Below is a small trained network, with its code and all its weights. Each question gives an input and a target symbol and asks what happens when units are switched off, that is, made to give their printed mean instead of their output.

import numpy as np


def w(rows, s, z=0):
    codes = np.array(rows[::2]) - 128.0
    scale = np.full(codes.shape[1], s)
    scale[-1] = z or s
    return codes * scale


def norm(h):
    return h / np.sqrt((h * h).mean(-1, keepdims=True) + 1e-5)


def f(y):
    return np.maximum(y, 0)


def softmax(a):
    e = np.exp(a - a.max(-1, keepdims=True))
    return e / e.sum(-1, keepdims=True)


def log_softmax(a):
    a = a - a.max(-1, keepdims=True)
    return a - np.log(np.exp(a).sum(-1, keepdims=True))


def net(x, mask):
    ids = ['αβγδεηθλμξπσω'.index(c) for c in x.split()]
    T = len(ids)
    res = E[ids] + P[:T]
    u = 0
    for l in range(2):
        q, k, v = (norm(res) @ M[l].T for M in (Q, K, V))
        z = softmax(np.where(np.tri(T) > 0, q @ k.T / 3**0.5, -1e9)) @ v
        res = res + np.where(mask[u], z, O[l][:, -1]) @ O[l][:, :-1]
        u += 1
        y = f(norm(res) @ A[l][:, :-1].T + A[l][:, -1])
        res = res + np.where(mask[u : u + 12], y, B[l][:, -1]) @ B[l][:, :-1]
        u += 12
    return log_softmax(norm(res)[-1] @ U[:, :-1].T + U[:, -1])


Q, K, V, O, A, B = {}, {}, {}, {}, {}, {}
E = w([
[127,209,98,141,126,104,22,160,124],'α',
[202,89,86,94,208,102,127,121,96],'β',
[93,212,147,108,192,138,163,176,99],'γ',
[120,135,120,61,181,78,166,205,63],'δ',
[165,55,108,84,93,132,77,101,145],'ε',
[39,68,110,144,152,117,92,117,132],'η',
[51,137,196,109,126,158,166,174,91],'θ',
[110,169,114,100,59,127,83,116,37],'λ',
[136,123,85,108,142,110,214,70,52],'μ',
[135,184,109,142,124,175,99,81,167],'ξ',
[100,162,92,28,140,95,153,168,131],'π',
[187,138,149,188,191,159,62,131,107],'σ',
[123,131,88,159,137,5,148,194,194],'ω',
],0.012)
P = w([
[131,120,2,147,106,194,138,210,129],'0',
[120,129,29,147,91,199,125,187,112],'1',
[120,120,58,126,115,193,124,176,114],'2',
[114,115,75,123,123,179,113,157,111],'3',
[104,116,85,126,123,159,101,140,111],'4',
[97,123,97,129,127,145,97,123,110],'5',
[90,126,110,127,127,126,93,116,108],'6',
[92,135,126,124,125,112,94,105,109],'7',
[94,136,143,120,129,99,93,95,111],'8',
[98,147,158,114,129,83,97,83,114],'9',
[107,157,178,108,132,69,99,71,118],'10',
[110,161,202,102,134,56,100,52,125],'11',
[111,171,212,91,134,38,95,31,131],'12',
],0.0083)
Q[0] = w([
[255,140,170,124,69,248,207,205,202],'L0H1',
[106,160,62,95,113,146,122,161,93],'L0H1',
[161,129,80,107,106,105,99,92,60],'L0H1',
],0.0082)
K[0] = w([
[113,86,2,161,119,225,141,224,119],'L0H1',
[86,107,150,116,191,142,98,44,131],'L0H1',
[105,137,161,117,157,92,121,129,179],'L0H1',
],0.0088)
V[0] = w([
[15,158,181,253,144,152,170,134,122],'L0H1',
[128,60,140,229,166,122,59,73,51],'L0H1',
[33,111,16,53,173,90,125,156,100],'L0H1',
],0.0043)
O[0] = w([
[181,82,110,100,223,132,52,118,48,137],'L0H1',
[146,91,159,1,86,97,188,168,159,170],'L0H1',
[161,128,150,85,152,171,147,17,223,254],'L0H1',
],0.0075,0.0073)
A[0] = w([
[192,203,158,160,191,139,196,172,117,125],'L0N1',
[215,133,70,113,72,78,126,144,162,202],'L0N2',
[84,138,245,20,129,254,104,107,83,86],'L0N3',
[206,114,221,215,171,188,123,193,128,229],'L0N4',
[174,219,103,77,174,42,127,52,173,140],'L0N5',
[51,163,167,197,124,123,97,25,113,202],'L0N6',
[135,242,154,153,55,177,60,214,132,5],'L0N7',
[5,87,206,102,54,200,125,122,70,39],'L0N8',
[97,118,54,169,30,111,92,114,68,218],'L0N9',
[198,157,184,114,69,166,66,116,150,187],'L0N10',
[82,183,138,150,99,172,221,152,182,34],'L0N11',
[164,63,198,67,109,168,133,188,185,96],'L0N12',
],0.005,0.0017)
B[0] = w([
[76,183,110,35,20,204,118,103,93,142],'L0N1',
[166,68,103,172,179,128,145,166,142,160],'L0N2',
[244,125,29,92,167,62,167,94,176,237],'L0N3',
[105,54,15,140,124,119,159,41,159,135],'L0N4',
[165,127,200,76,130,195,160,236,140,254],'L0N5',
[121,153,174,118,116,193,152,142,194,205],'L0N6',
[153,1,106,47,82,94,134,221,142,146],'L0N7',
[143,114,117,174,120,73,126,53,227,178],'L0N8',
[43,198,123,129,231,113,135,73,122,154],'L0N9',
[121,151,91,35,152,161,83,96,162,162],'L0N10',
[96,140,112,156,141,100,136,176,63,141],'L0N11',
[110,11,60,98,122,112,73,125,108,159],'L0N12',
],0.0048,0.006)
Q[1] = w([
[138,186,110,215,3,132,64,95,70],'L1H1',
[40,106,223,247,107,122,133,147,48],'L1H1',
[108,73,212,42,143,177,117,73,227],'L1H1',
],0.0066)
K[1] = w([
[127,119,26,138,184,165,177,169,141],'L1H1',
[172,155,8,135,95,174,139,150,145],'L1H1',
[188,169,242,112,123,73,136,123,120],'L1H1',
],0.011)
V[1] = w([
[112,199,130,18,118,120,47,113,152],'L1H1',
[99,189,176,85,161,92,206,150,38],'L1H1',
[83,106,99,120,100,134,142,3,118],'L1H1',
],0.0058)
O[1] = w([
[174,123,101,206,45,167,135,89,50,254],'L1H1',
[144,56,20,147,179,155,112,158,191,57],'L1H1',
[184,134,158,196,134,117,113,255,156,227],'L1H1',
],0.0087,0.0055)
A[1] = w([
[2,138,192,171,113,154,73,194,129,27],'L1N1',
[117,134,89,119,38,140,149,78,189,150],'L1N2',
[153,188,112,132,139,57,100,198,173,156],'L1N3',
[175,82,132,139,197,110,109,154,112,125],'L1N4',
[189,168,69,96,150,58,132,89,102,97],'L1N5',
[101,148,60,156,60,165,81,227,129,3],'L1N6',
[150,245,61,113,108,131,142,186,75,129],'L1N7',
[99,150,114,107,230,116,200,25,126,128],'L1N8',
[81,84,136,60,186,139,184,108,74,240],'L1N9',
[56,167,3,181,103,135,143,121,154,34],'L1N10',
[77,199,58,135,192,124,126,161,96,188],'L1N11',
[167,168,145,141,139,117,139,176,56,82],'L1N12',
],0.0067,0.0023)
B[1] = w([
[100,78,131,167,119,28,70,2,173,144],'L1N1',
[115,148,89,134,179,109,168,151,97,254],'L1N2',
[121,167,113,117,132,123,107,82,84,155],'L1N3',
[88,156,184,184,145,121,103,137,122,175],'L1N4',
[136,111,141,142,166,137,117,183,117,211],'L1N5',
[164,139,134,173,127,121,139,184,169,149],'L1N6',
[66,83,137,154,167,75,154,111,149,223],'L1N7',
[128,154,99,117,69,144,57,162,123,204],'L1N8',
[97,136,161,174,94,84,117,107,115,214],'L1N9',
[225,104,172,75,65,150,117,63,134,149],'L1N10',
[126,110,158,118,173,126,87,132,113,154],'L1N11',
[107,74,143,152,66,176,116,102,113,160],'L1N12',
],0.0088,0.0048)
U = w([
[169,117,104,236,61,165,218,187,120,174],'α',
[172,61,17,48,69,188,111,115,171,22],'β',
[54,51,102,90,136,56,131,232,51,71],'γ',
[184,130,90,134,239,107,117,228,226,113],'δ',
[212,138,248,38,123,124,136,146,110,137],'ε',
[57,239,162,178,97,46,196,190,163,25],'η',
[145,171,44,104,129,87,163,47,9,67],'θ',
[181,103,89,170,183,227,31,105,89,42],'λ',
[71,61,145,180,122,98,123,41,169,255],'μ',
[70,158,76,1,90,102,237,152,183,94],'ξ',
[45,183,184,161,228,194,104,166,62,191],'π',
[146,220,123,131,100,232,163,66,213,5],'σ',
[73,201,94,59,47,147,27,192,135,231],'ω',
],0.0096,0.0041)

Each question gives the input, a string of symbols that net reads in full, and the target symbol t.
The units are the heads (3 rows each of Q, K, V and O) and the neurons (one row each of A and B). Each row of codes is followed by its name. A weight is (code - 128) times the scale printed after its matrix; where a second scale follows, it is the last column's (O, A, B and U).
mask holds one flag per unit, layer by layer, with each layer's heads first. A switched-off unit (its flag False) gives its mean, the last column of its rows in O or B, instead of its output. The means were averaged over made-up inputs and are rounded, as every weight is.
A unit's drop is (log p(t) with every unit on - log p(t) with that unit switched off) / (log p(t) with every unit on - log p(t) with every unit switched off).
The circuit of an input: a set's keep is (log p(t) with only the set's units on - log p(t) with every unit switched off) / (log p(t) with every unit on - log p(t) with every unit switched off). Starting from the 12 units with the biggest drops (on a tie, the unit counted first), units are removed one at a time, each time the one whose removal leaves the highest keep (on an exact tie, the one counted first), for as long as the keep stays at least 0.8.
circuit, biggest first: the units of the circuit, biggest drop first
k most important neurons: the k neurons with the biggest drops, biggest first
top k neurons in layer l: the k neurons of layer l with the biggest drops, biggest first
input π β μ σ, target δ: circuit, biggest first => (L0N4 L1H1 L0H1)
input π η π β ω δ μ η λ η μ β γ, target π: circuit, biggest first => (L0H1 L1N11 L1H1)
input μ η β λ, target θ: circuit, biggest first => (L1N2 L0N5)
input δ π η ξ α η μ ε θ μ α δ, target θ: circuit, biggest first => (L1H1)
input μ γ γ σ η λ η δ δ μ μ α, target δ: 2 most important neurons => (L1N6 L1N8)
input α η η η α η, target θ: circuit, biggest first => (L1H1 L1N2)
input η β η, target ξ: circuit, biggest first => (L0H1 L1H1 L1N2)
input μ λ λ, target α: circuit, biggest first => (L1N6 L1N7)
input α λ μ β α ε η μ γ α ω η, target ω: 3 most important neurons => (L1N8 L0N3 L0N5)
input β η η η δ η, target β: top 2 neurons in layer 1 => (L1N7 L1N8)
input λ π γ, target σ: 2 most important neurons => (L1N10 L0N1)
input ω η μ γ π γ η η μ, target α: circuit, biggest first => (L1H1 L0N3)
input λ μ λ ξ μ γ, target δ: top 3 neurons in layer 0 => (L0N3 L0N1 L0N9)
input μ ω η λ μ η, target δ: circuit, biggest first => (L1H1 L0N3 L1N9 L1N12)
input η λ μ δ ω π η μ β λ μ λ, target δ: top 2 neurons in layer 0 => (L0N3 L0N10)
input σ α σ μ λ η θ η ω μ μ, target δ: most important neuron => (L0N3)
input β α β, target θ: circuit, biggest first => (L1H1 L0H1 L0N3 L0N6)
input σ λ η, target μ: top 2 neurons in layer 0 => (L0N2 L0N8)
input γ π η μ α σ η η η μ, target ε: top 2 neurons in layer 1 => (L1N2 L1N7)
input η α δ λ η σ η λ μ μ μ, target α: circuit, biggest first => (L1H1)
input μ η η λ, target ε: circuit, biggest first => (L1H1 L0N3)
input η η η η θ α μ α β α, target ξ: 2 most important neurons => (L0N7 L0N5)
input ω λ η α η η θ, target δ: 4 most important neurons => (L0N8 L0N3 L1N5 L0N5)
input α η ω θ μ ω η η η μ θ, target δ: circuit, biggest first => (L0N3 L1H1)
input β μ η β η λ λ η μ λ δ, target γ: top 2 neurons in layer 0 => (L0N3 L0N10)
input λ η λ ω, target η: 2 most important neurons => (L0N3 L1N3)
input ω β μ γ α η η α, target ε: top 2 neurons in layer 1 => (L1N8 L1N7)
input η β λ α μ μ λ η, target α: circuit, biggest first => (L1H1)
input β μ μ θ μ η η β μ σ λ π, target α: 2 most important neurons => (L0N9 L0N8)
